Here is a tiny trained network, its code and every weight. The questions are about switching its units off for an input and a class, where a switched-off unit gives its printed mean instead of its output.

import numpy as np


def w(rows, s, z=0):
    codes = np.array(rows[::2]) - 128.0
    scale = np.full(codes.shape[1], s)
    scale[-1] = z or s
    return codes * scale


def norm(h):
    return h / np.sqrt((h * h).mean(-1, keepdims=True) + 1e-5)


def f(y):
    return y / 2 * (1 + np.tanh(0.7978845608 * (y + 0.044715 * y**3)))


def log_softmax(a):
    a = a - a.max(-1, keepdims=True)
    return a - np.log(np.exp(a).sum(-1, keepdims=True))


def net(x, mask):
    res = np.array(x, float).reshape(1, 2) / 4 @ E
    u = 0
    for l in range(4):
        y = f(norm(res) @ A[l][:, :-1].T + A[l][:, -1])
        res = res + np.where(mask[u : u + 3], y, B[l][:, -1]) @ B[l][:, :-1]
        u += 3
    return log_softmax(norm(res)[-1] @ U[:, :-1].T + U[:, -1])


A, B = {}, {}
E = w([
[174,123,233,48,99,15,164],'x0',
[135,254,120,140,62,101,80],'x1',
],0.008)
A[0] = w([
[77,55,190,217,123,215,62,97],'0.n1',
[69,156,84,99,88,124,18,99],'0.n2',
[177,124,102,152,2,97,48,9],'0.n3',
],0.006,0.0011)
B[0] = w([
[218,104,186,179,2,69,121,252],'0.n1',
[137,164,18,105,71,167,173,225],'0.n2',
[207,225,138,93,116,137,178,213],'0.n3',
],0.0079,0.0027)
A[1] = w([
[1,177,126,147,150,85,99,4],'1.n1',
[127,69,79,187,132,114,117,44],'1.n2',
[123,187,43,151,115,131,145,68],'1.n3',
],0.01,0.0024)
B[1] = w([
[138,93,107,169,111,214,112,110],'1.n1',
[255,215,155,168,166,112,175,209],'1.n2',
[49,39,112,117,84,140,75,255],'1.n3',
],0.0097,0.0049)
A[2] = w([
[253,202,142,202,168,197,154,2],'2.n1',
[151,178,131,123,68,44,113,160],'2.n2',
[114,252,78,133,80,18,181,186],'2.n3',
],0.0065,0.0013)
B[2] = w([
[113,79,147,165,152,253,193,254],'2.n1',
[160,155,142,68,180,116,141,218],'2.n2',
[155,122,90,131,158,233,210,240],'2.n3',
],0.013,0.0043)
A[3] = w([
[58,89,73,164,132,81,63,5],'3.n1',
[75,36,133,72,255,43,86,254],'3.n2',
[128,77,84,105,156,221,206,212],'3.n3',
],0.0078,0.0018)
B[3] = w([
[127,240,167,78,146,179,80,143],'3.n1',
[37,104,197,107,43,74,2,192],'3.n2',
[120,104,172,172,164,45,75,254],'3.n3',
],0.0096,0.008)
U = w([
[157,66,154,248,154,181,158,198],'0',
[78,151,31,158,56,198,116,111],'1',
[73,86,194,113,103,72,110,230],'2',
[194,183,137,58,172,147,205,1],'3',
],0.013,0.00097)

Each question gives the input, the list of numbers given to net, and the class t.
The units are the neurons (one row each of A and B). Each row of codes is followed by its name. A weight is (code - 128) times the scale printed after its matrix; where a second scale follows, it is the last column's (A, B and U).
mask holds one flag per neuron, layer by layer. A switched-off neuron (its flag False) gives its mean, the last column of its row in B, instead of its output. The means were averaged over made-up inputs and are rounded, as every weight is.
A unit's drop is (log p(t) with every unit on - log p(t) with that unit switched off) / (log p(t) with every unit on - log p(t) with every unit switched off).
The circuit of an input: a set's keep is (log p(t) with only the set's units on - log p(t) with every unit switched off) / (log p(t) with every unit on - log p(t) with every unit switched off). Starting from all 12 units, units are removed one at a time, each time the one whose removal leaves the highest keep (on an exact tie, the one counted first), for as long as the keep stays at least 0.8.
circuit, biggest first: the units of the circuit, biggest drop first
k most important neurons: the k neurons with the biggest drops, biggest first
k most important neurons of layer l: the k neurons of layer l with the biggest drops, biggest first
drop of u: that unit's drop, to one decimal
input [0,2], class 1: circuit, biggest first => 0.n2
input [0,5], class 1: 2 most important neurons => 0.n2, 1.n3
input [0,1], class 1: 3 most important neurons => 0.n2, 1.n3, 2.n1
input [1,-3], class 2: 3 most important neurons => 0.n2, 2.n3, 2.n1
input [1,6], class 3: 4 most important neurons => 0.n3, 2.n2, 2.n3, 3.n2
input [1,1], class 3: 2 most important neurons of layer 2 => 2.n2, 2.n1
input [2,1], class 3: 2 most important neurons of layer 1 => 1.n3, 1.n2
input [-1,1], class 1: drop of 1.n3 => 0.2
input [2,-6], class 2: drop of 3.n3 => 0.0
input [-1,2], class 1: drop of 1.n3 => 0.3
input [3,-8], class 2: drop of 3.n2 => 0.1
